Look-ups in named tables: a row name and a column name give one cell, copied from the table.

Kavamob =
         Dezaz  Zitimiv  Telusik  Kiminid  Donid  Sedap  Derodu
Lukovag    115      157      182      133    162    162     148
Guk        188      150      102      134    138    146     169
Goze       114      165       48      191    130    166     131
Vaf        140      175      116      176    155    115     144
Vukop      116      178      239      102    129    117      89
Bago       164      145       94      162    143    175     124
Vipep      198      160      247      125    158    221     169
Rugefev    147      202       72      162    141    177     160
Dirilut    177      157      114      154    148    145     146
Luf         85      103      194      141    159    115     149
Sula       189      152      102      170    124    193     192

Kiminid of Vipep is 125
Kiminid of Guk is 134
Sedap of Vukop is 117
Sedap of Vaf is 115
Zitimiv of Dirilut is 157
Sedap of Vipep is 221
Sedap of Guk is 146
Zitimiv of Guk is 150
Zitimiv of Goze is 165
Telusik of Vaf is 116
Derodu of Rugefev is 160

Mar =
,Rariza,Netopad,Fem
Lov,54,128,180
Zonegug,50,188,162
Zavigo,159,53,95
Folameg,56,244,131
Sed,54,178,155
Neti,151,52,124
Luz,110,19,184
Lut,142,186,77

What is the Fem of Zonegug in Mar? 162
What is the Netopad of Neti in Mar? 52
What is the Fem of Sed in Mar? 155
What is the Rariza of Zonegug in Mar? 50
What is the Fem of Lov in Mar? 180
What is the Netopad of Lov in Mar? 128
What is the Rariza of Lut in Mar? 142
What is the Netopad of Folameg in Mar? 244
What is the Fem of Lut in Mar? 77
What is the Netopad of Luz in Mar? 19
What is the Rariza of Folameg in Mar? 56
What is the Netopad of Zavigo in Mar? 53
What is the Netopad of Zonegug in Mar? 188
What is the Rariza of Luz in Mar? 110
What is the Rariza of Neti in Mar? 151
What is the Rariza of Sed in Mar? 54
What is the Netopad of Lut in Mar? 186
What is the Fem of Zavigo in Mar? 95
Row with the largest Fem: Luz

Table Gugikep
        Voga  Dito  Fud  Luvunus
Sitav    162   140  168      136
Kar      128   128  168      136
Pek      111   116  179       63
Pak      205   171   82       63
Gez      162   165   92       88
Vif      136   147  189      209
Nudoko   196   184  125      161
Gon      145   159   92       75
Kal      111   171  114      173
Gek      188   202   71       88

Dito of Pek: 116
Luvunus of Kal: 173
Luvunus of Gez: 88
Voga of Pak: 205
Dito of Nudoko: 184
Dito of Kar: 128
Voga of Sitav: 162
Dito of Pak: 171
Luvunus of Kar: 136
Voga of Nudoko: 196
Luvunus of Pak: 63
Fud of Nudoko: 125
Dito of Gez: 165
Voga of Gon: 145
Luvunus of Nudoko: 161
Fud of Pak: 82
Voga of Kal: 111
Fud of Gek: 71
Voga of Gek: 188
Which row has the largest Luvunus? Vif

Gad:
cols = Nof, Palif, Seva, Duz, Zupureb, Kotovev, Saleba, Per
Zukat: [133, 109, 180, 214, 101, 17, 123, 97]
Zube: [137, 189, 163, 113, 108, 87, 152, 168]
Veguduz: [36, 170, 127, 208, 127, 158, 174, 197]
Tolune: [144, 134, 136, 203, 79, 102, 82, 107]
Boga: [25, 125, 110, 97, 96, 174, 120, 130]
Genifo: [165, 137, 129, 141, 88, 172, 144, 128]
Doz: [170, 133, 87, 56, 172, 150, 225, 85]
Fep: [194, 150, 180, 180, 99, 128, 120, 112]
Ruv: [82, 172, 80, 119, 168, 98, 109, 98]
Lat: [176, 150, 183, 172, 239, 162, 67, 113]
Buni: [88, 155, 167, 66, 52, 69, 168, 125]

Kotovev of Zukat: 17
Kotovev of Zube: 87
Palif of Fep: 150
Duz of Lat: 172
Kotovev of Ruv: 98
Per of Genifo: 128
Zupureb of Tolune: 79
Row with the largest Per: Veguduz

Mogen
|  | Pif | Babefe | Vap | Nitan | Zilepog | Pideno | Gamasu |
|---|---|---|---|---|---|---|---|
| Lutib | 0.452 | 0.401 | 0.825 | 0.450 | 0.592 | 0.316 | 0.613 |
| Bil | 0.204 | 0.489 | 0.489 | 0.379 | 0.516 | 0.442 | 0.787 |
| Miziga | 0.585 | 0.733 | 0.413 | 0.200 | 0.481 | 0.538 | 0.175 |

Zilepog of Lutib = 0.592
Vap of Miziga = 0.413
Zilepog of Bil = 0.516
Babefe of Bil = 0.489
Nitan of Miziga = 0.200
Pideno of Miziga = 0.538
Vap of Bil = 0.489
Pideno of Bil = 0.442
Nitan of Lutib = 0.450
Nitan of Bil = 0.379
Babefe of Miziga = 0.733
Pif of Miziga = 0.585
Gamasu of Lutib = 0.613
Pif of Bil = 0.204
Which row has the largest Zilepog? Lutib

Fedif:
	Telabe	Tep	Nula	Vude	Dur	Napebed	Sipes	Bomupem	Dup
Zit	-636	-3217	-1277	5808	-7373	-621	-5765	3625	-3207
Kopof	-1456	-3069	-2509	-1210	-3146	142	-2603	-1475	-1044
Dul	-1981	-358	-1519	-6369	2541	-3898	802	-3438	-592
Ribuf	-1444	-1707	-1502	-2501	-735	-1798	-646	-2221	-854
Satumel	-1640	-2972	-3952	-3568	-3233	165	-2559	-1814	-459
Gori	1225	-3348	-3127	124	-5690	-2111	-3531	769	-3820
Nagil	1725	-3022	-2332	4303	-9261	-2943	-6883	4282	-7942

What is the Vude of Ribuf in Fedif?
-2501
What is the Dup of Kopof in Fedif?
-1044
What is the Nula of Gori in Fedif?
-3127
What is the Telabe of Kopof in Fedif?
-1456
What is the Dup of Gori in Fedif?
-3820
What is the Dur of Satumel in Fedif?
-3233
What is the Nula of Dul in Fedif?
-1519
What is the Dup of Satumel in Fedif?
-459
What is the Nula of Zit in Fedif?
-1277
What is the Dup of Nagil in Fedif?
-7942
What is the Vude of Zit in Fedif?
5808
What is the Bomupem of Kopof in Fedif?
-1475
What is the Bomupem of Dul in Fedif?
-3438
What is the Nula of Ribuf in Fedif?
-1502

Parerem
|  | Patufis | Femabil |
|---|---|---|
| Fer | 5480 | 5754 |
| Nupe | 469 | 6008 |
| Ror | 8205 | 6849 |
| Litofev | 5218 | 7148 |
| Pumup | 4663 | 4593 |
| Butupi | 5315 | 2878 |
| Suzu | 6116 | 4191 |
| Gok | 5520 | 6968 |
| Foz | 7317 | 5095 |
| Nonur | 3836 | 2882 |
| Per | 4090 | 2356 |

Fer, Femabil: 5754
Pumup, Patufis: 4663
Ror, Patufis: 8205
Foz, Femabil: 5095
Litofev, Patufis: 5218
Suzu, Patufis: 6116
Gok, Femabil: 6968
Nupe, Patufis: 469
Gok, Patufis: 5520
Suzu, Femabil: 4191
Ror, Femabil: 6849
Nonur, Femabil: 2882
Per, Femabil: 2356
Litofev, Femabil: 7148
Butupi, Patufis: 5315
Pumup, Femabil: 4593
Butupi, Femabil: 2878
Foz, Patufis: 7317

Durel =
columns: Keseg, Boge, Sarev, Dizabo, Ludal, Fidobi, Pip, Nul, Gize
Kot: [117, 69, 139, 167, 127, 95, 111, 127, 113]
Lum: [97, 107, 122, 244, 167, 116, 118, 124, 11]
Dukeza: [107, 119, 104, 64, 134, 120, 111, 85, 100]
Mesal: [74, 108, 146, 101, 98, 133, 96, 100, 94]
Deren: [136, 87, 123, 90, 132, 115, 98, 96, 78]
Riz: [138, 91, 103, 103, 151, 131, 113, 115, 59]
Sefoniv: [109, 128, 113, 67, 126, 109, 98, 100, 64]
Tusab: [107, 118, 127, 118, 114, 96, 87, 113, 156]
Rir: [109, 109, 105, 123, 96, 110, 94, 110, 128]
Kaz: [141, 115, 101, 128, 79, 106, 106, 110, 151]
Kifu: [104, 101, 110, 133, 112, 96, 79, 123, 120]
Fenavov: [91, 119, 140, 96, 122, 93, 118, 109, 112]
Zom: [133, 152, 104, 115, 120, 104, 120, 157, 94]

Deren, Boge => 87
Fenavov, Boge => 119
Kifu, Fidobi => 96
Kifu, Dizabo => 133
Zom, Dizabo => 115
Rir, Keseg => 109
Zom, Ludal => 120
Kifu, Nul => 123
Kifu, Ludal => 112
Dukeza, Keseg => 107
Kot, Fidobi => 95
Lum, Keseg => 97
Row with the largest Nul: Zom

